Below is a small trained network, with its code and all its weights. Each question gives an input and a class and asks what happens when units are switched off, that is, made to give their printed mean instead of their output.

import numpy as np


def w(rows, s, z=0):
    codes = np.array(rows[::2]) - 128.0
    scale = np.full(codes.shape[1], s)
    scale[-1] = z or s
    return codes * scale


def f(y):
    return y / 2 * (1 + np.tanh(0.7978845608 * (y + 0.044715 * y**3)))


def log_softmax(a):
    a = a - a.max(-1, keepdims=True)
    return a - np.log(np.exp(a).sum(-1, keepdims=True))


def net(x, mask):
    res = np.array(x, float).reshape(1, 6) / 4 @ E
    y = f(res @ A[0][:, :-1].T + A[0][:, -1])
    res = res + np.where(mask, y, B[0][:, -1]) @ B[0][:, :-1]
    return log_softmax(res[-1] @ U[:, :-1].T + U[:, -1])


A, B = {}, {}
E = w([
[28,1,199,83,56,155,83,139,68,151],'x0',
[39,138,145,186,86,88,186,110,191,105],'x1',
[141,127,157,165,214,147,39,124,185,132],'x2',
[132,169,178,154,169,69,162,209,214,71],'x3',
[119,89,114,98,223,121,227,219,47,73],'x4',
[199,75,149,79,157,113,119,175,169,120],'x5',
],0.0098)
A[0] = w([
[62,167,132,165,162,134,119,113,135,127,61],'neuron 1',
[90,142,150,123,107,129,162,212,126,125,19],'neuron 2',
[110,152,127,135,118,124,209,142,130,121,132],'neuron 3',
[68,67,150,111,112,127,125,197,89,126,140],'neuron 4',
[161,171,136,137,251,121,145,195,146,116,89],'neuron 5',
[154,81,131,120,93,127,128,145,137,127,75],'neuron 6',
[180,125,100,108,183,149,107,125,27,124,40],'neuron 7',
[82,163,126,147,139,120,228,131,146,121,121],'neuron 8',
[170,120,135,112,114,120,139,155,146,123,107],'neuron 9',
[76,79,133,122,138,129,117,138,91,128,59],'neuron 10',
[115,72,121,131,134,134,121,99,116,131,64],'neuron 11',
[97,192,137,153,91,130,51,82,169,123,1],'neuron 12',
],0.021,0.0029)
B[0] = w([
[27,62,127,99,155,92,158,126,246,120,169],'neuron 1',
[151,156,170,138,156,16,100,111,88,96,173],'neuron 2',
[151,192,93,152,81,74,139,131,71,75,174],'neuron 3',
[111,129,218,123,129,132,84,119,59,51,226],'neuron 4',
[208,138,112,144,240,212,120,175,165,60,255],'neuron 5',
[118,61,175,98,102,125,154,130,227,131,156],'neuron 6',
[138,48,120,128,170,60,211,106,66,248,216],'neuron 7',
[82,134,58,106,74,79,179,124,158,102,190],'neuron 8',
[198,121,129,115,102,133,119,140,183,117,156],'neuron 9',
[94,121,122,134,119,210,121,139,82,75,194],'neuron 10',
[127,115,120,127,82,222,136,145,111,134,171],'neuron 11',
[117,209,149,154,147,89,18,113,129,223,220],'neuron 12',
],0.016,0.028)
U = w([
[243,130,89,134,217,154,157,205,147,118,152],'0',
[93,169,129,157,97,152,30,68,158,237,250],'1',
[99,200,2,148,52,86,203,116,136,114,59],'2',
[106,155,144,112,108,54,150,146,75,59,117],'3',
[165,50,111,92,152,138,205,102,56,225,122],'4',
[79,129,85,142,209,103,158,169,185,96,75],'5',
[82,74,207,79,86,200,105,116,46,111,99],'6',
[173,73,180,18,30,142,104,124,194,159,83],'7',
],0.0079,0.0024)

Each question gives the input, the list of numbers given to net, and the class t.
The units are the neurons (one row each of A and B). Each row of codes is followed by its name. A weight is (code - 128) times the scale printed after its matrix; where a second scale follows, it is the last column's (A, B and U).
mask holds one flag per neuron, in row order. A switched-off neuron (its flag False) gives its mean, the last column of its row in B, instead of its output. The means were averaged over made-up inputs and are rounded, as every weight is.
A unit's drop is (log p(t) with every unit on - log p(t) with that unit switched off) / (log p(t) with every unit on - log p(t) with every unit switched off).
The circuit of an input: a set's keep is (log p(t) with only the set's units on - log p(t) with every unit switched off) / (log p(t) with every unit on - log p(t) with every unit switched off). Starting from all 12 units, units are removed one at a time, each time the one whose removal leaves the highest keep (on an exact tie, the one counted first), for as long as the keep stays at least 0.8.
units of the circuit, in order: the units of the circuit, biggest drop first
k most important neurons: the k neurons with the biggest drops, biggest first
drop when u is switched off: that unit's drop, to one decimal
input [-1,4,-4,7,6,2], class 3: 3 most important neurons => (neuron 8; neuron 2; neuron 3)
input [3,7,1,4,-2,-7], class 2: most important neuron => (neuron 8)
input [1,4,6,-1,8,-2], class 5: 4 most important neurons => (neuron 1; neuron 5; neuron 8; neuron 9)
input [7,-8,-8,8,6,2], class 3: 2 most important neurons => (neuron 2; neuron 3)
input [-5,6,-2,5,-3,3], class 2: 2 most important neurons => (neuron 8; neuron 3)
input [-6,2,-8,4,-7,-4], class 2: 2 most important neurons => (neuron 8; neuron 3)
input [-4,0,-3,-8,-5,8], class 7: units of the circuit, in order => (neuron 5; neuron 6)
input [3,6,-3,0,-1,7], class 3: 2 most important neurons => (neuron 2; neuron 11)
input [0,-1,-7,8,3,-6], class 3: 2 most important neurons => (neuron 2; neuron 11)
input [0,3,3,-6,8,-4], class 6: 4 most important neurons => (neuron 10; neuron 4; neuron 11; neuron 5)
input [1,2,1,-7,6,-1], class 6: 3 most important neurons => (neuron 4; neuron 10; neuron 11)
input [4,-2,8,-6,5,-1], class 6: 4 most important neurons => (neuron 4; neuron 10; neuron 11; neuron 8)
input [4,-8,6,-4,4,-5], class 4: drop when neuron 7 is switched off => 4.0
input [8,-6,-8,6,8,0], class 3: units of the circuit, in order => (neuron 2)
input [-7,2,-6,4,-6,-2], class 2: drop when neuron 8 is switched off => 0.4
input [-3,-2,5,-8,1,-3], class 4: drop when neuron 8 is switched off => 0.0
